Here is a tiny trained network, its code and every weight. The questions are about switching its units off for an input and a class, where a switched-off unit gives its printed mean instead of its output.

import numpy as np


def w(rows, s, z=0):
    codes = np.array(rows[::2]) - 128.0
    scale = np.full(codes.shape[1], s)
    scale[-1] = z or s
    return codes * scale


def norm(h):
    return h / np.sqrt((h * h).mean(-1, keepdims=True) + 1e-5)


def f(y):
    return y / 2 * (1 + np.tanh(0.7978845608 * (y + 0.044715 * y**3)))


def log_softmax(a):
    a = a - a.max(-1, keepdims=True)
    return a - np.log(np.exp(a).sum(-1, keepdims=True))


def net(x, mask):
    res = np.array(x, float).reshape(1, 7) / 4 @ E
    u = 0
    for l in range(2):
        y = f(norm(res) @ A[l][:, :-1].T + A[l][:, -1])
        res = res + np.where(mask[u : u + 6], y, B[l][:, -1]) @ B[l][:, :-1]
        u += 6
    return log_softmax(norm(res)[-1] @ U[:, :-1].T + U[:, -1])


A, B = {}, {}
E = w([
[78,147,195,149,153,171,252,84],'x0',
[195,88,100,91,198,106,163,144],'x1',
[133,124,96,116,121,155,118,92],'x2',
[123,135,125,154,147,137,115,122],'x3',
[111,188,108,83,156,164,131,168],'x4',
[125,124,113,127,124,135,124,117],'x5',
[83,193,41,194,105,75,170,114],'x6',
],0.013)
A[0] = w([
[141,211,73,36,157,192,174,241,86],'0.n1',
[133,115,86,147,138,156,36,103,48],'0.n2',
[106,168,27,149,121,5,208,162,47],'0.n3',
[195,111,88,115,243,81,189,151,3],'0.n4',
[137,127,66,49,118,61,100,185,38],'0.n5',
[194,37,134,172,97,47,171,95,147],'0.n6',
],0.013,0.0049)
B[0] = w([
[76,85,159,145,162,49,104,77,239],'0.n1',
[155,106,146,186,133,125,194,155,173],'0.n2',
[124,198,111,164,185,239,75,101,255],'0.n3',
[118,128,47,1,60,175,156,141,210],'0.n4',
[194,109,128,143,85,96,174,125,200],'0.n5',
[75,124,126,99,171,70,107,96,222],'0.n6',
],0.018,0.0091)
A[1] = w([
[99,125,158,100,175,187,188,85,198],'1.n1',
[180,130,84,125,134,99,5,181,32],'1.n2',
[84,96,129,107,112,84,35,61,156],'1.n3',
[179,99,157,191,189,191,128,168,253],'1.n4',
[175,71,216,47,170,176,57,140,87],'1.n5',
[58,161,161,147,22,132,80,151,88],'1.n6',
],0.021,0.0031)
B[1] = w([
[186,61,193,170,69,78,109,186,250],'1.n1',
[111,46,244,165,107,173,223,128,177],'1.n2',
[129,191,165,102,147,65,128,146,243],'1.n3',
[192,175,145,62,79,93,94,118,180],'1.n4',
[90,237,5,199,159,190,118,114,216],'1.n5',
[138,44,34,13,177,150,134,123,177],'1.n6',
],0.017,0.015)
U = w([
[103,196,98,238,121,211,113,88,100],'0',
[153,56,218,213,48,128,254,162,82],'1',
[132,138,143,104,117,102,118,138,254],'2',
[80,80,78,28,134,137,128,137,64],'3',
[36,139,179,139,189,22,134,94,23],'4',
[150,147,149,110,112,93,121,128,196],'5',
],0.01,0.0071)

Each question gives the input, the list of numbers given to net, and the class t.
The units are the neurons (one row each of A and B). Each row of codes is followed by its name. A weight is (code - 128) times the scale printed after its matrix; where a second scale follows, it is the last column's (A, B and U).
mask holds one flag per neuron, layer by layer. A switched-off neuron (its flag False) gives its mean, the last column of its row in B, instead of its output. The means were averaged over made-up inputs and are rounded, as every weight is.
A unit's drop is (log p(t) with every unit on - log p(t) with that unit switched off) / (log p(t) with every unit on - log p(t) with every unit switched off).
The circuit of an input: a set's keep is (log p(t) with only the set's units on - log p(t) with every unit switched off) / (log p(t) with every unit on - log p(t) with every unit switched off). Starting from all 12 units, units are removed one at a time, each time the one whose removal leaves the highest keep (on an exact tie, the one counted first), for as long as the keep stays at least 0.8.
circuit, biggest first: the units of the circuit, biggest drop first
most important unit: the unit with the biggest drop
k most important neurons: the k neurons with the biggest drops, biggest first
top k neurons in layer l: the k neurons of layer l with the biggest drops, biggest first
input [3,-5,-4,5,1,3,1], class 3: circuit, biggest first -> [1.n6]
input [5,5,0,5,1,-4,2], class 1: 3 most important neurons -> [1.n1; 1.n5; 1.n6]
input [2,-6,6,-3,-8,-2,-2], class 4: top 2 neurons in layer 1 -> [1.n3; 1.n4]
input [-8,-7,-5,3,-7,-3,-5], class 1: top 2 neurons in layer 0 -> [0.n1; 0.n2]
input [-8,2,2,5,5,-4,-8], class 0: 2 most important neurons -> [1.n5; 1.n1]
input [-4,3,7,-4,4,4,1], class 1: 2 most important neurons -> [0.n5; 0.n6]
input [7,3,5,-5,3,-5,-4], class 1: 3 most important neurons -> [1.n1; 0.n6; 0.n3]
input [-3,-7,4,3,-7,6,-3], class 3: 4 most important neurons -> [1.n6; 0.n1; 0.n3; 1.n1]
input [-3,5,2,2,7,0,7], class 0: top 2 neurons in layer 1 -> [1.n6; 1.n4]
input [6,3,-3,2,-6,5,-6], class 0: top 3 neurons in layer 0 -> [0.n1; 0.n2; 0.n5]
input [-6,8,-7,4,3,-4,6], class 3: 2 most important neurons -> [0.n4; 1.n1]
input [4,-8,3,-4,-7,-4,-1], class 3: 2 most important neurons -> [1.n6; 0.n1]
input [-2,5,-8,-5,2,1,-4], class 3: top 2 neurons in layer 1 -> [1.n1; 1.n4]
input [3,4,-1,-4,7,-3,-4], class 4: most important unit -> 0.n1
input [3,0,-1,-1,-1,5,6], class 0: 2 most important neurons -> [0.n3; 1.n3]
input [2,-6,-1,0,-5,2,-7], class 0: 2 most important neurons -> [1.n5; 0.n1]
input [-6,4,0,-6,-7,0,1], class 4: top 2 neurons in layer 1 -> [1.n1; 1.n3]
input [3,5,-5,-3,-4,2,-4], class 3: 2 most important neurons -> [0.n4; 0.n1]
input [8,-3,2,1,8,-2,7], class 1: 3 most important neurons -> [1.n1; 1.n5; 0.n6]
input [7,8,7,-1,4,6,-8], class 0: circuit, biggest first -> [1.n5]
input [-7,-7,4,-4,-2,6,-6], class 1: 3 most important neurons -> [1.n2; 0.n3; 0.n2]
input [-2,0,7,-1,8,2,-6], class 4: top 3 neurons in layer 0 -> [0.n1; 0.n3; 0.n4]
input [-6,-6,-5,3,-3,4,-2], class 1: top 2 neurons in layer 1 -> [1.n2; 1.n3]
input [-2,-2,7,4,-8,7,-1], class 4: top 2 neurons in layer 0 -> [0.n6; 0.n3]
